Below are the code and all the weights of a small trained network. Each question names an input and a target symbol and asks about switching units off, where a switched-off unit gives its printed mean instead of its output.

import numpy as np


def w(rows, s, z=0):
    codes = np.array(rows[::2]) - 128.0
    scale = np.full(codes.shape[1], s)
    scale[-1] = z or s
    return codes * scale


def f(y):
    return y / 2 * (1 + np.tanh(0.7978845608 * (y + 0.044715 * y**3)))


def softmax(a):
    e = np.exp(a - a.max(-1, keepdims=True))
    return e / e.sum(-1, keepdims=True)


def log_softmax(a):
    a = a - a.max(-1, keepdims=True)
    return a - np.log(np.exp(a).sum(-1, keepdims=True))


def net(x, mask):
    ids = ['αεηλμπστω'.index(c) for c in x.split()]
    T = len(ids)
    res = E[ids] + P[:T]
    u = 0
    for l in range(2):
        r = res
        for j in range(2):
            rows = slice(2 * j, 2 * j + 2)
            q, k, v = (r @ M[l][rows].T for M in (Q, K, V))
            z = softmax(np.where(np.tri(T) > 0, q @ k.T / 2**0.5, -1e9)) @ v
            o = O[l][rows]
            res = res + np.where(mask[u + j], z, o[:, -1]) @ o[:, :-1]
        u += 2
        y = f(res @ A[l][:, :-1].T + A[l][:, -1])
        res = res + np.where(mask[u : u + 16], y, B[l][:, -1]) @ B[l][:, :-1]
        u += 16
    return log_softmax(res[-1] @ U[:, :-1].T + U[:, -1])


Q, K, V, O, A, B = {}, {}, {}, {}, {}, {}
E = w([
[64,159,113,153,118,181,124],'α',
[95,147,166,160,116,174,104],'ε',
[151,171,86,99,77,21,106],'η',
[52,142,112,195,80,145,147],'λ',
[113,66,181,170,123,16,65],'μ',
[48,127,76,203,52,12,169],'π',
[102,170,193,239,137,135,181],'σ',
[141,219,113,143,149,10,219],'τ',
[22,178,95,52,197,113,126],'ω',
],0.014)
P = w([
[196,43,40,129,103,140,124],'0',
[163,235,94,187,90,128,50],'1',
[141,208,106,199,102,115,66],'2',
[128,209,120,169,85,117,93],'3',
[107,196,140,165,91,116,104],'4',
[92,184,150,155,104,108,124],'5',
[79,169,164,149,120,111,134],'6',
[61,149,172,145,134,109,150],'7',
[51,138,185,134,152,104,164],'8',
[36,125,192,126,160,92,180],'9',
[28,112,204,119,178,97,197],'10',
[13,104,215,115,192,100,206],'11',
[2,92,222,104,207,93,223],'12',
],0.011)
Q[0] = w([
[206,127,111,102,164,157,143],'0.h0',
[130,80,32,1,175,185,67],'0.h0',
[85,65,148,120,184,115,150],'0.h1',
[181,82,112,91,145,148,172],'0.h1',
],0.017)
K[0] = w([
[159,134,25,104,84,184,74],'0.h0',
[249,91,72,166,45,133,57],'0.h0',
[153,53,79,108,157,156,196],'0.h1',
[191,156,82,181,66,187,32],'0.h1',
],0.012)
V[0] = w([
[185,99,80,132,107,95,112],'0.h0',
[65,86,82,48,60,113,2],'0.h0',
[172,182,87,119,107,48,200],'0.h1',
[104,224,97,84,210,147,149],'0.h1',
],0.0089)
O[0] = w([
[96,52,160,107,181,181,184,41],'0.h0',
[22,107,116,33,187,77,128,2],'0.h0',
[206,110,84,118,224,76,253,200],'0.h1',
[144,204,42,195,230,149,69,221],'0.h1',
],0.0073,0.0083)
A[0] = w([
[121,174,166,113,117,96,122,175],'0.n0',
[145,84,146,121,135,220,129,120],'0.n1',
[103,165,123,150,57,114,103,2],'0.n2',
[154,75,189,39,124,170,74,73],'0.n3',
[100,153,93,65,172,146,156,15],'0.n4',
[152,91,151,132,136,50,99,185],'0.n5',
[205,148,136,124,134,173,145,11],'0.n6',
[101,117,98,72,54,250,121,52],'0.n7',
[141,201,102,90,87,106,161,88],'0.n8',
[138,178,197,163,132,115,77,78],'0.n9',
[131,102,146,136,133,106,99,42],'0.n10',
[170,169,124,69,125,98,144,100],'0.n11',
[173,200,133,87,140,188,83,224],'0.n12',
[120,109,141,163,155,98,107,81],'0.n13',
[34,150,168,118,115,135,81,44],'0.n14',
[85,128,140,148,76,203,203,136],'0.n15',
],0.011,0.0033)
B[0] = w([
[98,120,132,128,126,211,126,174],'0.n0',
[196,126,157,143,110,143,61,124],'0.n1',
[111,181,101,82,123,195,160,174],'0.n2',
[230,190,133,121,198,144,166,130],'0.n3',
[107,145,72,117,76,166,96,153],'0.n4',
[164,125,122,95,99,255,171,168],'0.n5',
[142,71,163,154,122,88,150,175],'0.n6',
[114,132,166,236,137,154,53,129],'0.n7',
[96,137,181,243,159,136,117,166],'0.n8',
[83,132,44,91,117,133,151,245],'0.n9',
[153,165,103,101,113,134,114,125],'0.n10',
[47,118,127,151,106,173,135,139],'0.n11',
[138,150,138,210,82,82,215,180],'0.n12',
[133,145,88,85,126,158,115,162],'0.n13',
[115,114,186,117,136,221,140,158],'0.n14',
[124,118,193,137,85,155,128,160],'0.n15',
],0.008,0.012)
Q[1] = w([
[138,117,176,93,125,60,94],'1.h0',
[133,89,150,75,136,9,37],'1.h0',
[131,136,128,128,130,207,185],'1.h1',
[143,222,80,206,106,156,186],'1.h1',
],0.014)
K[1] = w([
[46,198,102,151,168,81,232],'1.h0',
[73,195,103,165,158,109,225],'1.h0',
[111,78,85,2,83,119,172],'1.h1',
[191,41,68,21,111,192,106],'1.h1',
],0.0089)
V[1] = w([
[7,131,8,101,165,151,50],'1.h0',
[151,253,191,222,227,129,77],'1.h0',
[175,157,36,20,208,145,253],'1.h1',
[47,106,85,220,122,84,213],'1.h1',
],0.0059)
O[1] = w([
[68,81,83,205,119,196,149,1],'1.h0',
[211,146,86,128,173,184,208,50],'1.h0',
[171,67,130,143,134,123,1,246],'1.h1',
[123,92,101,150,99,33,167,120],'1.h1',
],0.0094,0.0087)
A[1] = w([
[90,1,69,210,139,180,84,37],'1.n0',
[120,99,136,171,201,168,104,142],'1.n1',
[154,193,70,91,157,215,214,110],'1.n2',
[39,152,57,78,144,119,153,142],'1.n3',
[47,99,103,135,86,127,233,8],'1.n4',
[177,199,124,189,126,161,79,87],'1.n5',
[138,100,134,148,188,234,182,196],'1.n6',
[191,95,156,202,186,112,56,144],'1.n7',
[63,73,97,185,80,142,72,122],'1.n8',
[93,26,47,203,145,233,178,169],'1.n9',
[207,118,130,160,209,93,146,140],'1.n10',
[120,197,26,66,174,128,57,141],'1.n11',
[198,111,90,186,16,180,87,139],'1.n12',
[19,120,80,39,209,106,133,103],'1.n13',
[163,32,112,57,154,166,126,128],'1.n14',
[98,112,22,111,159,36,203,41],'1.n15',
],0.0076,0.012)
B[1] = w([
[54,114,138,65,177,134,209,226],'1.n0',
[89,141,98,102,118,141,106,173],'1.n1',
[162,37,184,112,162,119,95,188],'1.n2',
[182,99,137,166,90,141,144,164],'1.n3',
[86,84,72,171,125,181,78,151],'1.n4',
[137,107,121,59,164,183,170,199],'1.n5',
[107,53,112,122,142,138,93,187],'1.n6',
[116,114,47,56,94,145,154,213],'1.n7',
[134,135,180,131,190,107,185,236],'1.n8',
[228,172,106,166,107,102,2,249],'1.n9',
[102,105,80,118,73,171,112,178],'1.n10',
[106,148,119,224,197,142,171,199],'1.n11',
[139,203,181,93,139,89,187,217],'1.n12',
[195,138,135,96,51,120,169,153],'1.n13',
[67,206,123,157,157,127,122,142],'1.n14',
[126,147,214,70,59,201,84,144],'1.n15',
],0.0091,0.018)
U = w([
[222,119,154,213,76,158,66,60],'α',
[184,74,163,102,168,181,201,15],'ε',
[92,110,134,66,160,122,218,2],'η',
[54,162,138,167,32,251,195,165],'λ',
[99,147,163,63,114,176,72,163],'μ',
[168,77,162,156,122,18,98,204],'π',
[252,216,177,106,125,126,196,115],'σ',
[184,123,18,97,86,123,167,173],'τ',
[146,183,84,188,222,126,141,170],'ω',
],0.0046,0.0049)

Each question gives the input, a string of symbols that net reads in full, and the target symbol t.
The units are the heads (2 rows each of Q, K, V and O) and the neurons (one row each of A and B). Each row of codes is followed by its name. A weight is (code - 128) times the scale printed after its matrix; where a second scale follows, it is the last column's (O, A, B and U).
mask holds one flag per unit, layer by layer, with each layer's heads first. A switched-off unit (its flag False) gives its mean, the last column of its rows in O or B, instead of its output. The means were averaged over made-up inputs and are rounded, as every weight is.
A unit's drop is (log p(t) with every unit on - log p(t) with that unit switched off) / (log p(t) with every unit on - log p(t) with every unit switched off).
The circuit of an input: a set's keep is (log p(t) with only the set's units on - log p(t) with every unit switched off) / (log p(t) with every unit on - log p(t) with every unit switched off). Starting from the 12 units with the biggest drops (on a tie, the unit counted first), units are removed one at a time, each time the one whose removal leaves the highest keep (on an exact tie, the one counted first), for as long as the keep stays at least 0.8.
units of the circuit, in order: the units of the circuit, biggest drop first
k most important neurons: the k neurons with the biggest drops, biggest first
top k neurons in layer l: the k neurons of layer l with the biggest drops, biggest first
input η μ μ α μ σ τ, target τ: 2 most important neurons => (1.n7 0.n9)
input λ σ ω σ μ, target ω: 4 most important neurons => (0.n5 1.n11 0.n7 0.n9)
input π π ω, target π: units of the circuit, in order => (1.h0 0.h1 1.h1)
input λ τ η μ σ ε ω μ ε, target λ: 4 most important neurons => (1.n9 0.n14 1.n2 0.n12)
input λ σ ω τ σ λ σ, target λ: top 2 neurons in layer 1 => (1.n9 1.n4)
input σ σ η η μ ε π σ ε μ α τ α, target σ: units of the circuit, in order => (1.h0 0.h0)
input τ σ σ ω ω σ ε σ ω ε, target τ: units of the circuit, in order => (1.h1 0.h1 1.n7)
input π μ σ η μ λ α, target π: units of the circuit, in order => (0.h0 0.h1 1.h1)
input τ α τ τ σ ε, target τ: units of the circuit, in order => (0.h1 1.n7 1.h1)
input α σ μ ω ε σ π, target σ: 2 most important neurons => (1.n12 0.n9)
input μ ω σ ω σ λ α α π, target π: units of the circuit, in order => (1.h0 0.h1)
input μ μ σ μ, target σ: units of the circuit, in order => (1.n12 0.h0)
input σ μ ω ω σ τ, target ω: top neuron in layer 1 => (1.n11)
input τ α σ α π σ σ τ ω σ σ η, target τ: units of the circuit, in order => (1.h1 0.h1 1.h0 1.n7)
input σ μ τ σ π ε τ, target τ: units of the circuit, in order => (1.n10 1.n8 0.h1)
input τ τ μ μ σ ε σ π ω σ σ σ, target τ: units of the circuit, in order => (0.h1 1.h1 1.n7)
input ε σ η σ μ μ π σ σ σ σ π η, target ε: most important neuron => (0.n7)
input α σ μ ε σ ε ε μ μ μ π π σ, target α: top 2 neurons in layer 0 => (0.n7 0.n9)
input μ σ λ μ σ ε η σ λ π, target μ: top 4 neurons in layer 0 => (0.n3 0.n5 0.n12 0.n8)
input ω ε ε ε η, target ω: top neuron in layer 0 => (0.n8)
input σ σ τ μ ω σ ω σ, target ω: top 2 neurons in layer 1 => (1.n11 1.n12)
input σ λ μ σ σ ε π σ ω μ, target σ: 2 most important neurons => (0.n1 1.n13)
input ω ε α η σ σ α λ σ η π σ λ, target ω: 3 most important neurons => (1.n9 1.n0 1.n8)
input ε μ λ ω ω τ μ σ ε, target ε: top 3 neurons in layer 1 => (1.n9 1.n2 1.n5)
input ω μ π, target ω: 2 most important neurons => (1.n9 1.n0)
input ω σ ω ω μ μ ω μ τ ε ω ω, target ω: 3 most important neurons => (1.n9 1.n0 1.n11)
